Below are the code and all the weights of a small trained network. Each question names an input and a class and asks about switching units off, where a switched-off unit gives its printed mean instead of its output.

import numpy as np


def w(rows, s, z=0):
    codes = np.array(rows[::2]) - 128.0
    scale = np.full(codes.shape[1], s)
    scale[-1] = z or s
    return codes * scale


def norm(h):
    return h / np.sqrt((h * h).mean(-1, keepdims=True) + 1e-5)


def f(y):
    return np.maximum(y, 0)


def log_softmax(a):
    a = a - a.max(-1, keepdims=True)
    return a - np.log(np.exp(a).sum(-1, keepdims=True))


def net(x, mask):
    res = np.array(x, float).reshape(1, 7) / 4 @ E
    u = 0
    for l in range(2):
        y = f(norm(res) @ A[l][:, :-1].T + A[l][:, -1])
        res = res + np.where(mask[u : u + 8], y, B[l][:, -1]) @ B[l][:, :-1]
        u += 8
    return log_softmax(norm(res)[-1] @ U[:, :-1].T + U[:, -1])


A, B = {}, {}
E = w([
[125,127,119,125,143,125,116,128,134],'x0',
[126,253,77,82,108,95,119,69,2],'x1',
[118,117,140,128,118,130,132,135,112],'x2',
[144,119,60,89,43,232,52,187,138],'x3',
[144,120,129,124,128,128,127,122,121],'x4',
[207,181,150,182,152,93,101,254,94],'x5',
[119,122,132,129,126,126,120,132,118],'x6',
],0.0051)
A[0] = w([
[135,148,214,203,218,35,172,38,101,2],'0.n0',
[125,253,110,74,158,86,163,79,18,50],'0.n1',
[27,76,103,75,142,137,200,2,150,29],'0.n2',
[193,163,154,227,151,39,131,235,103,40],'0.n3',
[177,175,126,182,148,51,120,205,72,10],'0.n4',
[108,161,222,162,182,19,180,91,144,11],'0.n5',
[158,74,149,109,119,149,74,124,168,77],'0.n6',
[131,55,204,174,178,141,134,137,200,51],'0.n7',
],0.0054,0.0028)
B[0] = w([
[119,102,62,79,183,178,211,151,93,248],'0.n0',
[155,68,88,222,53,34,97,122,145,253],'0.n1',
[177,193,254,104,159,152,48,106,156,233],'0.n2',
[134,155,214,67,170,149,60,82,200,242],'0.n3',
[93,124,198,148,120,191,75,82,150,207],'0.n4',
[77,95,56,89,156,220,209,184,102,230],'0.n5',
[156,173,112,180,101,108,147,110,99,173],'0.n6',
[112,103,85,185,96,6,138,141,118,221],'0.n7',
],0.0061,0.0055)
A[1] = w([
[114,118,63,94,87,193,115,175,131,14],'1.n0',
[125,2,138,219,114,24,150,180,198,100],'1.n1',
[57,100,156,21,95,120,129,11,148,71],'1.n2',
[163,138,49,91,47,229,73,209,119,115],'1.n3',
[79,82,166,100,152,161,171,141,186,100],'1.n4',
[156,182,166,134,171,124,98,215,99,69],'1.n5',
[109,117,72,111,81,203,126,197,109,5],'1.n6',
[119,172,68,196,71,61,125,69,42,70],'1.n7',
],0.0056,0.0026)
B[1] = w([
[142,155,141,108,169,91,211,151,117,159],'1.n0',
[129,199,52,138,48,80,86,88,60,253],'1.n1',
[163,158,186,138,136,151,83,254,149,194],'1.n2',
[82,84,113,107,224,121,227,75,106,215],'1.n3',
[172,133,105,159,64,140,72,131,104,197],'1.n4',
[136,141,191,117,87,168,131,70,150,165],'1.n5',
[108,123,152,114,203,104,160,126,95,160],'1.n6',
[122,92,90,178,65,112,113,188,201,203],'1.n7',
],0.0067,0.0055)
U = w([
[133,119,48,186,55,72,79,125,121,254],'0',
[147,158,250,102,146,191,50,121,157,131],'1',
[97,84,80,92,202,161,215,134,103,14],'2',
],0.011,0.00066)

Each question gives the input, the list of numbers given to net, and the class t.
The units are the neurons (one row each of A and B). Each row of codes is followed by its name. A weight is (code - 128) times the scale printed after its matrix; where a second scale follows, it is the last column's (A, B and U).
mask holds one flag per neuron, layer by layer. A switched-off neuron (its flag False) gives its mean, the last column of its row in B, instead of its output. The means were averaged over made-up inputs and are rounded, as every weight is.
A unit's drop is (log p(t) with every unit on - log p(t) with that unit switched off) / (log p(t) with every unit on - log p(t) with every unit switched off).
The circuit of an input: a set's keep is (log p(t) with only the set's units on - log p(t) with every unit switched off) / (log p(t) with every unit on - log p(t) with every unit switched off). Starting from the 12 units with the biggest drops (on a tie, the unit counted first), units are removed one at a time, each time the one whose removal leaves the highest keep (on an exact tie, the one counted first), for as long as the keep stays at least 0.8.
units of the circuit, in order: the units of the circuit, biggest drop first
most important unit: the unit with the biggest drop
k most important neurons: the k neurons with the biggest drops, biggest first
top k neurons in layer l: the k neurons of layer l with the biggest drops, biggest first
drop of u: that unit's drop, to one decimal
input [-6,-6,3,-5,8,5,5], class 0: most important unit	0.n7
input [1,-2,3,-3,6,2,1], class 2: top 4 neurons in layer 0	(0.n0, 0.n5, 0.n1, 0.n2)
input [-2,4,-6,-8,6,5,2], class 2: top 2 neurons in layer 0	(0.n0, 0.n5)
input [2,4,6,6,-5,7,-3], class 1: top 2 neurons in layer 0	(0.n5, 0.n0)
input [-8,6,2,4,4,-8,5], class 1: 4 most important neurons	(0.n2, 1.n2, 0.n7, 1.n1)
input [-8,-7,-2,0,3,-5,5], class 0: 2 most important neurons	(0.n7, 1.n1)
input [0,-7,1,0,1,-6,-1], class 0: 3 most important neurons	(0.n7, 1.n1, 0.n3)
input [-2,7,6,-2,8,8,-3], class 1: top 3 neurons in layer 0	(0.n3, 0.n4, 0.n7)
input [5,0,1,6,7,-6,1], class 1: 2 most important neurons	(0.n2, 0.n5)
input [0,2,-2,-3,0,0,-5], class 2: top 3 neurons in layer 0	(0.n0, 0.n5, 0.n7)
input [7,3,3,-4,-8,-4,1], class 1: top 2 neurons in layer 0	(0.n2, 0.n7)
input [3,4,-4,8,4,8,4], class 1: 2 most important neurons	(0.n5, 0.n0)
input [2,6,-3,8,-6,2,-4], class 2: 3 most important neurons	(1.n3, 0.n7, 1.n1)
input [-8,-4,3,-7,-5,2,2], class 2: units of the circuit, in order	(0.n5)
input [5,-4,6,7,7,-5,1], class 2: top 2 neurons in layer 0	(0.n3, 0.n1)
input [5,-7,-1,-6,8,-5,-8], class 0: top 3 neurons in layer 1	(1.n1, 1.n4, 1.n3)
input [7,-4,-8,-2,8,-6,4], class 1: 2 most important neurons	(0.n2, 0.n1)
input [2,-7,1,-6,-4,3,-6], class 0: drop of 1.n4	0.2
input [8,-2,1,4,-6,-1,1], class 2: drop of 0.n1	0.7
input [-4,-3,-7,-2,-8,8,-1], class 1: units of the circuit, in order	(0.n3)
input [-5,-3,-8,-4,-3,6,8], class 1: drop of 0.n3	3.3
input [-4,-8,2,-1,-8,3,2], class 0: drop of 1.n7	0.0
